Each row is followed by its class; each block has classes of its own.
[ 16   8  -3  13  -6  -7  15   0  -3   3   8   4  -9  -6  14   1  11 -11
   5   0  14   6   2   1   2  -1  -1  21  -3   5   1  -2  14  -9   6  -5
   1  14  -5  -1 -10  -4   3   0 -18  -9   1 -16  17] => Daga
[ 14  12 -10  -1   4 -10  -9  -7  -6   3   0 -13 -13  -9   6  -6  -2   0
  16   2 -19   1  -3   4 -11   6  -4   2  -6 -17 -34 -13   8  13   0   0
   7   1  10   2  -7  35  -2  -3 -15 -14  -3 -12  -9] => tiri
[ 25  17  -1  16   0  -1  18   2   8   4  15  13  -6  -1  13  -5  15 -28
   6   7  15   6   2   1  -8  -3   4  22 -18   8 -11 -11  16  -2   7   3
   7  27  -3   0 -12  16  -7   6 -13 -13  -3  -8  13] => Daga
[ 18  13 -33  -7   3   1  -3  -1   4   1   5  -3   1  -1  -2  -7  -5  -3
  10  -2 -13   4  -6  -6 -21  10   1   8  -6 -10 -16  -4   6  15   1   6
   1  -1  16  -5  -2  41  -3  -2 -12  -9  -7  -2  -9] => tiri
[ 13  15  -4  -7   3  -8  -6  -1   4  11  -1 -10   2  -2   5 -11 -14  -2
   8   3 -16   4  -2   0  -9   5  -3   9   4 -11 -11  -7   1  11   8  -6
   6  -4   7  19   7  26  -5  -6 -11 -17   0 -12  -3] => tiri
[ 24  19   3  21 -19 -10  28  -6  10   3  15  15 -18   0  23  -1  17 -18
   2  -2  23  11  10  -3   2 -13 -11  17 -21  13 -11 -14  20  -5   3   5
   2  31 -11  11 -32  -1  -1  -2 -18 -11   5 -12   7] => Daga
[ 17  15  -4  15  -5 -15  16  -5   1   3   0  -3 -15  -3  11  -4   9 -14
   8   2  -1  15   1   2  -4  -2  -4  13 -11  10 -15 -16  15   4   1  10
   2  15   2   6 -16  18   2 -10  -9 -15  -3  -8   2] => zuzil
[ 13  13 -10 -11   5  -4 -17   4  -3  12   6  -7   4  -3   7 -14 -16   3
  13   6 -20   3 -13  -5  -5  21   5  13   4 -18  -7  -9   7   3   0  -6
   7  -7  11   1  25  45  -6  -6 -17 -11   2  -6 -12] => tiri
[ 17  18  -7  16 -11 -48  13  -1  -5   6   6  -1 -14  -6  16  -2  -5  -7
   6  -1  -2  14   6  -4   6  -4  -4  15  -2  13  -4   1   9   0  13  -5
   5  12  -3  11  -3  -1   5  -5 -11 -10   4 -14   4] => Daga
[ 32  19  -6  25  -4 -15  28   0   7   4   6  10 -21  -3  21   0  14 -27
   4   7  10  14  -1   8  -4   1  -7  25 -24  21 -21 -20  19  -3   9   3
   3  33  -5   6 -18  16  -1   5 -16 -16 -14  -6  16] => Daga
[ 16  17  -4   6  -2 -10   3  -6   1   6   7   4 -12  -2   6  -8  -7  -4
  17   5  -9   5  -4   2 -13  -5  -4   7  -8  -4 -21 -10  -2   1  -1   8
  10   9   8  -3 -14  36  -2  -9 -16  -9  -2  -5   0] => tiri
[ 15  20   2  -1   4 -25  -4   3  -5  17   2 -16  -7 -16   9 -12  -4   3
  11   1 -22   5 -12   1 -13  12   0  16  14 -10   1  -6  16  26   4  -6
   6  -1  10   1  12  34  -4  -9 -14  -9 -24  -8  -1] => tiri
[  5  10   0   4 -10  -7   6  -2   0   1   5   5  -9  -2   2   1   4  -5
   4  -2   4   3  -9   0  -5  -1  -4  11   1   3   2  -4   5   4   0  -1
   1   9  -4   3  -2   5   2  -2   0 -10  -5  -4   5] => Daga
[  7   8  -4 -17  -1  -7 -15  -8   1   9   1  -3   8  -2   1   1 -15  25
  10   4 -12   0  -3   2  -8   4   0   7  11 -18  -6  -5  -4  -4   4  -4
   4 -15  10   6   6  16  -9  -7 -11  -4   5 -15 -11] => tiri
[  3   1  -1   0  -7  -1  11   7   5  -4   5   3  -6  -3  -1  -4  13   3
 -10  -2  14   3  -2  -1  -8  -3   7  16   8  11  14   8   9  -2  -1   2
  -6   0   0  -8   3  -4   4   5   0   8  -8   0   2] => Daga
[ 18  11   1  10  -3 -16  10  -4   4   0   1   2 -10   1   5   9   2  -6
   4 -10  -4   4  -3   2  -8   4  -2  12  -3   2  -7  -5  10  15   2   6
  -5   7   0   4  -9  18   2  -5  -5  -9 -10   1   8] => zuzil
[  7   3  -1  11  -6  -7  16   9   1  -1   5  11  -7  -8  12   4  13  -8
 -16   5  10  10   1   0   9   3   2  12   7  17  11   3   7   1   8  -9
   2  10 -10   1  12 -24   6   0  -4   1  -4   1   5] => Daga
[  1   2  11  -1   2 -15  11   7  -8  -2   0  -4  -9  -8  -2   1   0  13
  -9  -4   1   5  -1   2  -3   0   7  14  19  10  13   8 -13  15   1  -2
  -7  -1   3   6   6   2   3  14   5  15 -12   5  -2] => zuzil
[ 16   6  -5   7  -9 -16  13  11   1   4  30   9 -13  -8  22  -5   8 -12
   0   4   9  13   2   5   2   4   0  30   0   9   9  21  24  -2  12 -13
   2  17 -12   8   9  -3   4  -1 -15  -7   0 -11   8] => Daga
[  1   3   6   0  -7  -4  12   2   3  -9  -1   4 -11  -2  -2   6   6  10
   4  -3   2  -1   2   1  -8  -5   1  -5   4   1   3   4   1   7  -7   8
  -8  -7  10  -2 -27   7  -4   2   6  14   3   7   1] => zuzil
[ 19   8   0  14 -10 -12  18  -1  -6   6   3   5  -4  -6  15  -6   4 -21
   2   1   5  10   1   1  -1   5   4  13   3  17  10  -6  12   6   7  -8
   1  18  -6   4   9   2   5   1  -8  -7  -9  -6  11] => Daga
[ -2  -1  11  14  -5  -9  13  -7  -3 -14  -8   1 -16   1  -8  12   2  11
  -4  -1   8   4   0   4  -4 -17  -8 -13  -5  11   7  -3 -10   6  -3   9
 -14   7   4  -7 -37  -1   3   5   9  11   0   9   2] => zuzil
[ 16  22  -1  -1  -4 -14   1  -4   5   5   7  -5 -11  -6   0 -10   1   5
   6   5  -2   5   3   6  -4  -2  -2   8   0  -5  -6   2  10   2   8  -1
   2  12  20   2 -17   8  -4  -7 -11  -5  10  -8  -1] => Daga

Next block, with new classes.
[-14   8   4  19  -1   4  -1  -2   0  -6  -4  -9  -3   1 -10  -3  -7   2
   1   5   4   2   3   4   5   4   0  -6   0   8  -1   7   2   2 -10   9
   3  -3 -16  12   5 -12   4  13   5   2  -5  -3   7] => tefa
[ -8  13   8   6  13  10   0  -7 -13  -9   7  11   6   3 -10 -13   5  -7
   2   2 -23  -6  -7   0 -10  -1  -3   8  -1 -13  -3  13   6 -13 -18 -25
  17  -7 -10 -10   1 -17   0  -3  15  -4  -2   0  -3] => Falur
[-11  -3   1 -18   7  -6   1   4   8 -16  -5  -5  -7   7 -10  -3  -3   5
   5   4   2  16   6   8   4   6   0   0  -4  10   3   5  -8 -16  -3   5
   5   6 -12   5   5  -6   7  16   3   3   5  -3   5] => tefa
[ -3  -2   1  -5   0   9   5  -1 -10 -10  10  -2  -4  -5 -14   1   7   3
  -1   2 -19   2  -5   7  -8 -15  -4   2  -5  -4  -1  10  -2  -1  -6 -17
   4   0   4   0  -3  -6   4  -2  15 -12  -1  -5   0] => Falur
[ -2  14   2   5   4   7  -8  -4   1  -9   3  -1   2  -9 -12 -16  -4   2
  -2   4  -7  -3 -15   5  -5   0   2  -3  -5   1   0  10   3  -8  -5 -12
   0   0 -17   2  12 -13  13  16   3  -2   1   0 -20] => tefa
[ 19   4   3  -3   8 -15  15   3   9  12  -8  13 -16 -19 -19 -27   1  -7
 -25   7 -15   5 -29   9 -12   5   6 -12   0   6   6  14 -14  -8 -11 -12
  -2   8  -6  -2 -10 -18  -2   1  31   9   8   8  -9] => tefa
[ -7   2  -2  -4  -2   6  12   9  -7   1   1   6 -12   7  -3  -1  16   7
  -1   0  -8  16 -11  -4  -7   4  -2   2   0  -8   7  12 -17 -11 -22 -38
  -2  -7  -8  -5  11 -23  -6  12  17 -12  -2   1  -1] => Falur
[ -5  -2  -3 -12 -17  12   1   2  -7  -7   4   6  -9  14   3   9   1   6
   2   4  12  13  -6  -4 -10   1  -4  15  11 -10  -7  -2 -15  -3  -1 -27
  -4  -2   7   0   4   4  -7  -3  -2 -11  -6  -9   6] => tasus
[  6   6   2  15  19   8  -4  -5   6  -1  -2   1   1 -10  -5 -18  -4 -14
  -6   9  -6   1 -28  -1 -11  -4 -10   2   5  -8  -7   2  -9 -10  -4 -22
  -5   8  -3 -20   0  -6  -4  12   8  -9  11   6  -6] => Falur
[ -8  12  -4  -2  -1   2  -5   4  14  -1   3  -9  -1  -6 -25 -15  -5 -17
   5  -3   0  12 -13   8 -19  13  -7 -12  -6  18   4   9 -16  -2 -13   9
   6   3 -19   9   2  -6   2  16  10  -5 -15  -4   3] => tefa
[ -2   6  -6  -4 -24   2  -1   9  -2 -11   3  -6  -8  10 -10   0  -3  11
  -2  11  11  16  -7   0  -8  -6  -4  17   0  -6 -14   0 -16  -5  -9 -10
   0   0 -10  12   6   5   5  -4  -1 -12  -3  -7   2] => tasus
[ -4   6   0   7  12   6   1  -4  -1   4  -4   7  -1  -8 -17 -16   4  -1
  -1   1  -7  13 -15  -1 -12   3   1  -2   3  -7   6  14  -1 -15 -18 -28
   6   1  -2  -3 -10 -17   2  11  18  -8   5  -1   3] => tefa
[ -3   6   3  -4   7   3   5   3   1  -6   6  -1 -14   2 -18 -16   1   8
  -2   2  -9   0  -9   0  -7   4   1  -8 -10  -1  -1  10  -9  -6 -10 -19
  -5   3  -8  -2  12 -27 -12  14   0  -1   1   4  -7] => tefa
[  8  -8  -6   1  -4   8 -11   2  -2 -18  -7  -2  -4   8   5  -1 -12  11
  -1   9  10   1   1   8  -2  -4  -6  16   8  -9 -14  -2 -11 -13 -11 -26
  -4   4  -9  -3  -3  16   6  -6  -3 -19   2 -11  11] => tasus
[ -7   7  -1  12  13   7  -2 -10 -14  -4 -10  13   6  -3   0  -2   5   6
  -4   4 -11  -3 -11  -1 -10  -8  -8  13  11 -12   7  17   3 -18 -16 -48
   2   2   5 -23  -6  -8   3  -1  20 -14   3  -5   9] => Falur
[ -7   3  -7  -4 -13   1  12   2 -17  11  11  12  -1  13  -4   7  -1   0
   3   2  12   9  -6 -15 -18   1  -8  13   3   2 -10   4   0   0   8 -13
  -3  -2  -3   8   8  -4 -18   5   2  -9  -5   6   0] => tasus
[ -5   6  -1  10   1   0  -1  -6  15   1   2  -2   3 -17 -10 -15   4  -2
  -1   1 -15   6  -9   4  -3   1  -3   4 -12   2  -5   8  13  -9  -2 -19
  -4   2 -11 -11  14 -22   1  20   7   3  -3   0   3] => Falur
[ -8  -3   4 -10  -7   2   6   6 -15  -3  10  -1   7  17  -9  12  32   1
  14   3  -6  12  -2  -1 -10  -4   0  13   1   1  -9  -7  -3  -2   3  -4
   3  -2   1   5   1   0 -10  -5  -2  -6  -1   2   8] => tasus
[  1  -3   7 -17   3   3   8   4  -4 -16  12  -7 -15  -4 -10   8   2  13
  -2   4  -9   7  -3   6   0   2  -2   1   3   2   8  12 -20 -10 -16 -25
   3   6   3  -6  -3  -9  10   8  12  -4   3  -7   7] => tasus
[ 10   9   3 -16   3   9   7   7   2 -26   2 -11 -17  -8 -19 -19  -7  15
  -1   6 -14   4 -11   6  -4   2   0  -7  -7  -3   8  11 -19 -12 -17 -12
  -4   7 -18  -2   6 -20   8  11  16   0  -2 -10  -3] => tefa
[ -9  -2   9  -9  -2   1   5   3  -5   6   3  -3   1   7 -13   1   1  -1
   2   6  -1   8  -8   7 -10   6  -4 -13   1   2  -1  10 -11  -4 -15  -8
   4 -10  -6  11   0 -12   0  11   3  -4   0   8   7] => tefa
[ -3   0  -4   0 -17  -5  -2   4  -5 -14  12 -15   5   5  -2  -2  10  17
  -6   4   7   5   2  -9   7  -9  -7  11 -12 -13 -13  -2  -1  -7  16  -9
   1   2   8   4  19 -11  -9  13 -17  -4  -8  -8  21] => tasus
[ -5  17  -3  16  11  14   2  -5 -14 -15   6   4  19 -12  -5 -13   5  -2
 -11   1 -21 -12  -1   5 -16 -12  -5  15   2  -9  -6  19  18 -15  -7 -32
   0  -3  -3 -12   3 -16  -3  -3  12 -16  -2 -10  -4] => Falur
[-13  18  -4  22  16   5 -13  -6  -2 -11   6  -6  17 -17 -18 -19   3   0
  -2   0 -36  -2  -8  11  -6  -1 -13  -2   4   7  11  24  37 -20  -8 -13
   8  -2 -10   0   6 -12  12  12  10  -6   1   1   4] => Falur
[ -3  11  -7   5   1  -7  -3  -3  10  -1  -5   7  -4 -15  -4 -17  -1  -2
  14  -2 -12  -1  -6   1  -2  12   3  -6  -4  -2  12   7   3 -15  -2 -14
  20  14  -6  -5   5 -12   1  13   7   1   5  -4   3] => tefa
[ -5   5  -9   7   2   6  -4   0  -6   0   5   3   9   0   3 -11  11  17
  -6   3  -6   2  -6  -4  -2 -10 -10   9  -3 -16  -8  -3   1 -12   1 -28
  -3   1   2 -15   8  -6  -7   5  -6  43  -7  -9   5] => Falur
[  8  -9   2 -15 -16   5  -2   2  -1 -29  -5 -24 -14  14  -1   7   2   5
   5   9  10  18  -5   7   5   5  -2   8  -2   9   3  14 -10   2  -5  13
   0   4  -5  14   2  10   7   5 -10  -2   1  -8  14] => tasus
[-16   6  -6   9   6  18  -3  -4  -1 -13   4  -2   8   7  -7 -21  -6  15
  -2   6 -11   0  -8   1   5  -5  -5  16  -9 -12  -7  17   7 -21  -8 -26
   0   2  -8  -3  16 -17   3  12  -2  -3   2  -8  10] => Falur
[  0   6  -5   0  -1   2  -4   4 -18  -8   1   8   3  -9   4 -10   1   7
  -5   3  -2  -3 -10  -3 -15  -4  -9  12   6 -20  -1   6  -8 -17 -16 -38
  -3   6   1 -16   1  -3   4  -1  15 -15   3 -14   5] => Falur
[ -4   5  -2  21   8   6   4   2  -6  -1  -6  15   3  -8   1  -1  -2  -3
  -5   4 -14   0 -16  -2 -11  -7   8  -9  -4 -10  -2   1  10  -5   1 -16
  -9   4  -2  -1   2 -10  -3  -1   9  -5 -21   6  -8] => Falur
[  4   6  -6  10   0  11   0  -3  -6   0  -3   4  15  -6  -4  -8   0   4
   4   9  -5   2 -18  -8 -10  -8  -4   4   2 -13 -13   5   1 -13  -2 -35
  -5   5   2  -5   2 -12  -6   5  10  -7  -3   1  -7] => Falur
[ 1  5  0 -6 -5  2  3  6  4 -1 -6 -6 -3 -4  6 15  1  1 -2  1 30 10  2  0
 -2  1 -3  4 22  9  0  2 -9 -2 -1  2  6  1  6  4 -5 11  5 -6 -2 -7 -1 -9
 10] => tasus
[ -1 -10   6 -21  -2   3  17   3   4   8 -12   2 -19  15 -20  13 -13  -3
   9  12   9  19 -11  12  -6  11   5   3   5  11   2   8 -18  -2 -16   0
  -1   4 -14  10  -6   2   4  -1  10  -5   4   3   5] => tasus
[  9   9   5   6   3   3   1 -10   2  -1  -5   7   2 -17   2 -19   2  -5
 -12   0  -4  -9 -16  -5  -2   3   1   0  -5 -21  -2  -2   3  -8  -2 -32
 -11   3   5 -10   2 -12   2   4  12  -3   4 -16  -4] => Falur
[  8   1   4 -11   3   1  28   0   9   4  -7   2  -9  -6 -11   3   2   2
  -4   6   1  10 -13   2  -6   2   4  -8  -8   2   3   9  -9 -10  -9 -18
  -5   8  -5   2   6 -18  -6  10  17   4   2  -5  11] => tefa
[ -5 -10   2  -6 -10   6   2   3 -11 -12  -2  -7  -3  11  11  13  -3   4
   4   4  16   8   6   5   2  -9   2  12   7 -10 -10  -6 -12   0  -1  -5
   2   4   8   5  -8  11  -1  -5   3  -9  -5  -8  10] => tasus
[ 15   5  -4   6   5  -2  11  -5  -8  11  -7  20  -6   4 -10   1   0   0
  -5  -2  -6   2 -14  -2  -5  -4   0   8   7  -7   4   9   1   9 -10 -37
   0  -3  -9  -2   1 -19  -7   8  19  -6  -1   7   4] => Falur
[ 16   3   0  -5  11   5   5   1   3  -4  -5   3  -5  -7 -10  -7   1   3
 -13 -15  -3  -1 -13   6 -11   8  -9  17   1 -25   0   4  -5 -13 -14 -42
  -7  -5  -3  -9  -1 -15   1  -7  19   1   5  10  -3] => Falur
[  0  13  -1  -1   8   0   2 -22   5  -2  17   8  -6  -8 -13 -17  -1  -2
  -2   4  -4   0 -17  -2 -10   7   2  -5  -5   2   4  15  -8 -17  -4 -23
  -2   0 -11  -9   4 -19  -5  12  17  -2   3  -5  -2] => tefa

Next block, with new classes.
[  1   0   3   3  -6   0  -4  -3  -8  -9  -3   0  -2  12   3   2  15   2
   1  -2   0  -3   1  -1   0   0  -5   9   6 -14  -6   0   4  -6  -2   0
   5   3  -3  -1   3   2  10   0   0   5 -12  -4  -3] => bar
[ -1   3   4   2  -7  -1  -5  -1  -5  -9   3  -1   3  10   4  -1  15   0
  -1  -4  -2  -3   2   2   3   0  -9  19   6  -4  -7   1   9  -5 -10  -4
   5   4  -2  -1  18   3   4  -1  -3   7  -5   1   3] => bar
[ -2   4   8   5  -5   3  -2   1  -5  -6  -4  -3  -1  12   5  -3  16  -1
   0   7  -4  -1   1   2   2  -4  -8  22  10  -1 -10   1   3  -8  -6  -1
   4   6  -4  -8   9   2  -1  -3  -1   6  -6  -2   1] => bar
[ -3  12  -4  -3  -1   1  -2   0  14   7  -3   9 -10 -15 -10 -10 -15  -2
  -3   7  -1  12   8  -5   0   4  10  17   0  12 -13  -1  -1   4   9   7
   0   5  -1   7  14  -6  -8   1  24 -11  15  10   2] => bak
[  6   7   3   3 -16  -2 -10   1 -11   2  -4   0   4   5   4   0  35   6
  -4   2   4 -13   4   6  -1  -2  -2  22   2   8 -11   4   8  -4 -21 -16
   3   6  -5  -6  19   7   5 -11  -5  14  -6   2   2] => bar
[ -1  14  -7  -7  -2  -3  -4  -1  12   6  -1   5  -8 -18 -14  -7  -5   4
  -4   6   3  10  12  -4   3   8  15  11  -7  -5 -10   4  -5   9  12   6
  -1   3   0   2   8  -6  -3   0  28  -7   7   6   0] => bak
[ -7   6  -2   0  -1   0 -12   1  -1   7   0   3  -2  -6  -5  -6  11   6
   4   3   2   3   5   1  -2   7   8  12  -5   8  -4  17  -1   0  -9  -7
  -1   7  -1  -2  14  -1   1  -4   3   6   0   3   0] => bak
[ -6   7  -1   0 -16  -1  -7   1   3  11  -2   5  -1  -6  -8  -6  17   5
  -6   4   2   1   7   0   2   5   8  18  -6  20 -11   2   1   4 -13 -12
  -2   6   1   0  19   0  -9  -5   4  -6  -2   8   0] => bak
[ -3  11   0   3 -12   0  -4   0   0   8  -1   5   3  -3  -4 -11  -4  -1
  -2   5  -4   6  10  -1  -1   1   2  27   9  18 -16   5   2   3 -14  -7
  -3  11   0  -2  16  -1 -13  -2  10  -2   2   3   5] => bak
[ 2  4  4  1 -5 -3 -3  1 -4 -3 -2  1  1  2 -1 -3  9  2 -1  1  6 -1  4 -3
  3  2  1 10  1 -9 -5  4 -1  7  2  1  1 -1 -1 -1  6  2  2 -2  7  2  1  0
 -1] => bar
[ -1  10  -7  -6  -1   3  -5  -3  19  10   0   9 -13 -23 -15 -10 -19  -2
  -2   4   1  11   6  -2   4   7  10  12  -4   5  -8  -1  -4   2  16   9
  -3   4   0   0  13 -12  -6   2  31  -7  14   8  -1] => bak
[ -6  11   0   0 -13  -2  -6  -7   2  12   0   8  -2  -3  -4  -6  12   3
   0   3   3   2   6   2   0   2   5  29   1  14 -17   1   4   2 -10 -10
  -1   7   0  -5  19   1  -8  -3   8   1  -3   7   4] => bak
[ -1  11   2   1 -10   1 -11   1  -2  -4  -4   8  -1   0   1  -5  14   4
  -4   3  -2  -2   8   2  -1   1  -1  22   5  -4 -14   3   5  -2  -4  -3
   4   6  -4   2  16   0   6  -3   7   5  -1   1  -2] => bar
